Here is a tiny trained network, its code and every weight. The questions are about switching its units off for an input and a class, where a switched-off unit gives its printed mean instead of its output.

import numpy as np


def w(rows, s, z=0):
    codes = np.array(rows[::2]) - 128.0
    scale = np.full(codes.shape[1], s)
    scale[-1] = z or s
    return codes * scale


def f(y):
    return y / 2 * (1 + np.tanh(0.7978845608 * (y + 0.044715 * y**3)))


def log_softmax(a):
    a = a - a.max(-1, keepdims=True)
    return a - np.log(np.exp(a).sum(-1, keepdims=True))


def net(x, mask):
    res = np.array(x, float).reshape(1, 8) / 4 @ E
    y = f(res @ A[0][:, :-1].T + A[0][:, -1])
    res = res + np.where(mask, y, B[0][:, -1]) @ B[0][:, :-1]
    return log_softmax(res[-1] @ U[:, :-1].T + U[:, -1])


A, B = {}, {}
E = w([
[240,93,148,25,100,171,221,102],'x0',
[154,121,243,217,95,164,119,130],'x1',
[151,115,180,79,179,6,102,83],'x2',
[111,156,63,160,33,109,136,187],'x3',
[81,237,135,126,91,128,184,105],'x4',
[67,2,34,154,202,231,106,1],'x5',
[117,177,216,44,57,230,28,124],'x6',
[116,92,160,151,105,174,247,182],'x7',
],0.0058)
A[0] = w([
[133,95,128,108,140,145,222,154,43],'n1',
[138,130,164,46,105,198,75,121,176],'n2',
[131,141,134,104,136,116,144,90,66],'n3',
[128,130,127,126,124,132,128,137,41],'n4',
[133,167,202,100,66,126,153,214,120],'n5',
[127,156,120,168,132,132,108,121,135],'n6',
[119,113,113,122,122,122,128,131,2],'n7',
[107,96,32,134,64,147,96,86,175],'n8',
[198,48,174,100,128,63,100,112,102],'n9',
[118,124,148,142,170,118,142,127,155],'n10',
[131,132,112,184,96,173,102,171,188],'n11',
[163,106,106,133,119,129,168,126,208],'n12',
[212,185,149,88,104,141,135,77,81],'n13',
[136,131,149,69,112,165,81,127,83],'n14',
[169,128,102,107,121,126,117,134,172],'n15',
[150,83,88,90,117,149,237,132,155],'n16',
[133,126,99,196,78,181,108,173,120],'n17',
[123,136,148,123,117,137,141,105,73],'n18',
[138,135,118,125,131,141,136,135,69],'n19',
[133,135,131,107,68,93,143,154,148],'n20',
[134,149,134,115,123,135,119,103,17],'n21',
[128,106,154,88,127,150,99,138,107],'n22',
[134,196,54,86,125,4,110,173,192],'n23',
[138,135,141,129,116,124,133,133,51],'n24',
],0.02,0.0044)
B[0] = w([
[117,120,132,87,118,134,102,164,193],'n1',
[137,144,132,93,113,127,124,213,237],'n2',
[134,148,130,141,120,130,129,150,141],'n3',
[105,115,127,150,136,134,126,123,121],'n4',
[114,139,118,171,146,48,137,41,237],'n5',
[144,119,122,97,124,112,146,134,152],'n6',
[114,135,146,151,122,142,125,122,124],'n7',
[128,109,134,54,130,154,131,45,227],'n8',
[111,21,108,163,152,93,147,167,207],'n9',
[156,99,139,96,97,112,125,125,158],'n10',
[114,148,123,96,133,98,140,170,191],'n11',
[112,111,114,107,146,148,130,141,181],'n12',
[133,211,142,113,112,114,111,80,197],'n13',
[116,143,129,135,141,169,137,179,189],'n14',
[107,159,129,121,132,117,145,129,157],'n15',
[107,138,105,83,154,210,165,157,234],'n16',
[103,137,128,105,132,107,119,185,197],'n17',
[159,159,115,119,125,124,125,126,135],'n18',
[106,123,135,143,140,151,108,134,127],'n19',
[152,118,146,118,119,112,112,94,180],'n20',
[118,145,120,144,129,159,138,126,131],'n21',
[130,118,120,137,112,126,119,164,166],'n22',
[123,128,135,4,113,119,117,138,253],'n23',
[116,123,107,152,129,133,98,114,130],'n24',
],0.033,0.016)
U = w([
[131,167,161,120,116,98,90,1,165],'0',
[107,165,118,158,137,108,129,181,127],'1',
[120,151,113,240,144,224,66,109,49],'2',
[125,80,83,139,181,211,161,66,16],'3',
[163,209,150,163,91,230,98,166,5],'4',
[153,51,116,212,157,133,126,155,3],'5',
[102,116,111,37,131,177,127,177,234],'6',
],0.0069,0.004)

Each question gives the input, the list of numbers given to net, and the class t.
The units are the neurons (one row each of A and B). Each row of codes is followed by its name. A weight is (code - 128) times the scale printed after its matrix; where a second scale follows, it is the last column's (A, B and U).
mask holds one flag per neuron, in row order. A switched-off neuron (its flag False) gives its mean, the last column of its row in B, instead of its output. The means were averaged over made-up inputs and are rounded, as every weight is.
A unit's drop is (log p(t) with every unit on - log p(t) with that unit switched off) / (log p(t) with every unit on - log p(t) with every unit switched off).
The circuit of an input: a set's keep is (log p(t) with only the set's units on - log p(t) with every unit switched off) / (log p(t) with every unit on - log p(t) with every unit switched off). Starting from the 12 units with the biggest drops (on a tie, the unit counted first), units are removed one at a time, each time the one whose removal leaves the highest keep (on an exact tie, the one counted first), for as long as the keep stays at least 0.8.
circuit, biggest first: the units of the circuit, biggest drop first
most important unit: the unit with the biggest drop
k most important neurons: the k neurons with the biggest drops, biggest first
drop when u is switched off: that unit's drop, to one decimal
input [6,3,-5,-1,5,-6,-6,0], class 0: most important unit	n5
input [5,4,-3,-6,-8,0,-7,-4], class 5: circuit, biggest first	[n9, n23]
input [-5,-3,-4,-7,5,3,-2,1], class 0: circuit, biggest first	[n16, n2]
input [-1,-2,2,4,-8,-6,8,8], class 0: 2 most important neurons	[n5, n20]
input [-4,5,4,1,-2,3,-3,-6], class 5: 2 most important neurons	[n23, n16]
input [7,6,-4,2,-8,-3,8,7], class 1: 2 most important neurons	[n5, n23]
input [6,-7,-6,-1,8,-6,1,6], class 0: 2 most important neurons	[n5, n13]
input [6,-3,4,-5,-3,-5,4,1], class 1: 2 most important neurons	[n5, n8]
input [1,8,1,1,-1,2,-1,-4], class 5: 2 most important neurons	[n23, n16]
input [4,0,-7,2,-1,-4,8,0], class 1: 2 most important neurons	[n2, n5]
input [6,-8,-4,-6,2,-8,4,-6], class 0: 3 most important neurons	[n5, n13, n16]
input [-8,-8,6,3,4,-2,4,7], class 0: drop when n5 is switched off	0.1
input [-1,1,7,-4,-7,6,2,4], class 5: drop when n16 is switched off	0.0
input [1,5,-4,1,4,-5,4,5], class 0: circuit, biggest first	[n5]
input [6,1,0,5,7,-8,-7,-4], class 0: drop when n5 is switched off	0.5
